Here is a tiny trained network, its code and every weight. The questions are about switching its units off for an input and a class, where a switched-off unit gives its printed mean instead of its output.

import numpy as np


def w(rows, s, z=0):
    codes = np.array(rows[::2]) - 128.0
    scale = np.full(codes.shape[1], s)
    scale[-1] = z or s
    return codes * scale


def f(y):
    return y / 2 * (1 + np.tanh(0.7978845608 * (y + 0.044715 * y**3)))


def log_softmax(a):
    a = a - a.max(-1, keepdims=True)
    return a - np.log(np.exp(a).sum(-1, keepdims=True))


def net(x, mask):
    res = np.array(x, float).reshape(1, 2) / 4 @ E
    y = f(res @ A[0][:, :-1].T + A[0][:, -1])
    res = res + np.where(mask, y, B[0][:, -1]) @ B[0][:, :-1]
    return log_softmax(res[-1] @ U[:, :-1].T + U[:, -1])


A, B = {}, {}
E = w([
[185,182,228,86,116],'x0',
[88,215,119,66,8],'x1',
],0.013)
A[0] = w([
[73,110,46,170,148,139],'N0',
[65,184,117,125,55,113],'N1',
[136,165,219,138,141,225],'N2',
[180,98,120,196,155,128],'N3',
[144,42,195,125,178,75],'N4',
[155,70,87,40,139,254],'N5',
[126,80,240,43,121,98],'N6',
[66,63,61,118,131,113],'N7',
[127,87,163,160,174,114],'N8',
[173,105,165,180,177,149],'N9',
[211,159,254,133,166,111],'N10',
[121,174,97,48,68,124],'N11',
],0.011)
B[0] = w([
[102,30,122,53,26,236],'N0',
[119,84,192,229,132,226],'N1',
[12,68,110,68,116,247],'N2',
[201,119,175,124,149,197],'N3',
[156,51,111,218,102,186],'N4',
[43,175,188,2,209,234],'N5',
[205,5,66,97,54,192],'N6',
[113,50,110,94,4,216],'N7',
[201,50,185,186,150,183],'N8',
[118,85,169,165,152,210],'N9',
[125,38,117,83,21,242],'N10',
[140,41,185,211,154,235],'N11',
],0.0099,0.012)
U = w([
[138,106,85,73,17,55],'0',
[158,114,202,249,118,132],'1',
[61,150,161,36,166,254],'2',
[166,191,103,149,142,74],'3',
[200,187,106,160,118,92],'4',
[154,167,104,148,148,79],'5',
[182,231,95,146,157,91],'6',
[161,205,89,142,164,79],'7',
],0.014,0.0094)

Each question gives the input, the list of numbers given to net, and the class t.
The units are the neurons (one row each of A and B). Each row of codes is followed by its name. A weight is (code - 128) times the scale printed after its matrix; where a second scale follows, it is the last column's (A, B and U).
mask holds one flag per neuron, in row order. A switched-off neuron (its flag False) gives its mean, the last column of its row in B, instead of its output. The means were averaged over made-up inputs and are rounded, as every weight is.
A unit's drop is (log p(t) with every unit on - log p(t) with that unit switched off) / (log p(t) with every unit on - log p(t) with every unit switched off).
The circuit of an input: a set's keep is (log p(t) with only the set's units on - log p(t) with every unit switched off) / (log p(t) with every unit on - log p(t) with every unit switched off). Starting from all 12 units, units are removed one at a time, each time the one whose removal leaves the highest keep (on an exact tie, the one counted first), for as long as the keep stays at least 0.8.
units of the circuit, in order: the units of the circuit, biggest drop first
top k neurons: the k neurons with the biggest drops, biggest first
drop of u: that unit's drop, to one decimal
input [3,2], class 2: units of the circuit, in order => N7, N4
input [3,4], class 1: top 3 neurons => N11, N0, N1
input [-7,8], class 1: units of the circuit, in order => N1
input [-3,1], class 2: units of the circuit, in order => N10, N6
input [-3,0], class 2: units of the circuit, in order => N10, N4
input [8,-8], class 0: top 2 neurons => N10, N2
input [-8,-7], class 0: top 2 neurons => N0, N7
input [-7,-6], class 0: top 2 neurons => N0, N7
input [7,-7], class 0: top 3 neurons => N10, N2, N6
input [8,-7], class 0: top 2 neurons => N10, N2
input [1,-3], class 2: top 2 neurons => N11, N1
input [3,5], class 1: top 2 neurons => N11, N1
input [-8,-6], class 0: top 2 neurons => N0, N7
input [8,-6], class 0: drop of N10 => 1.3
input [7,-5], class 0: drop of N10 => 0.9
input [2,7], class 1: drop of N2 => 0.0
input [6,-3], class 0: drop of N10 => 0.1
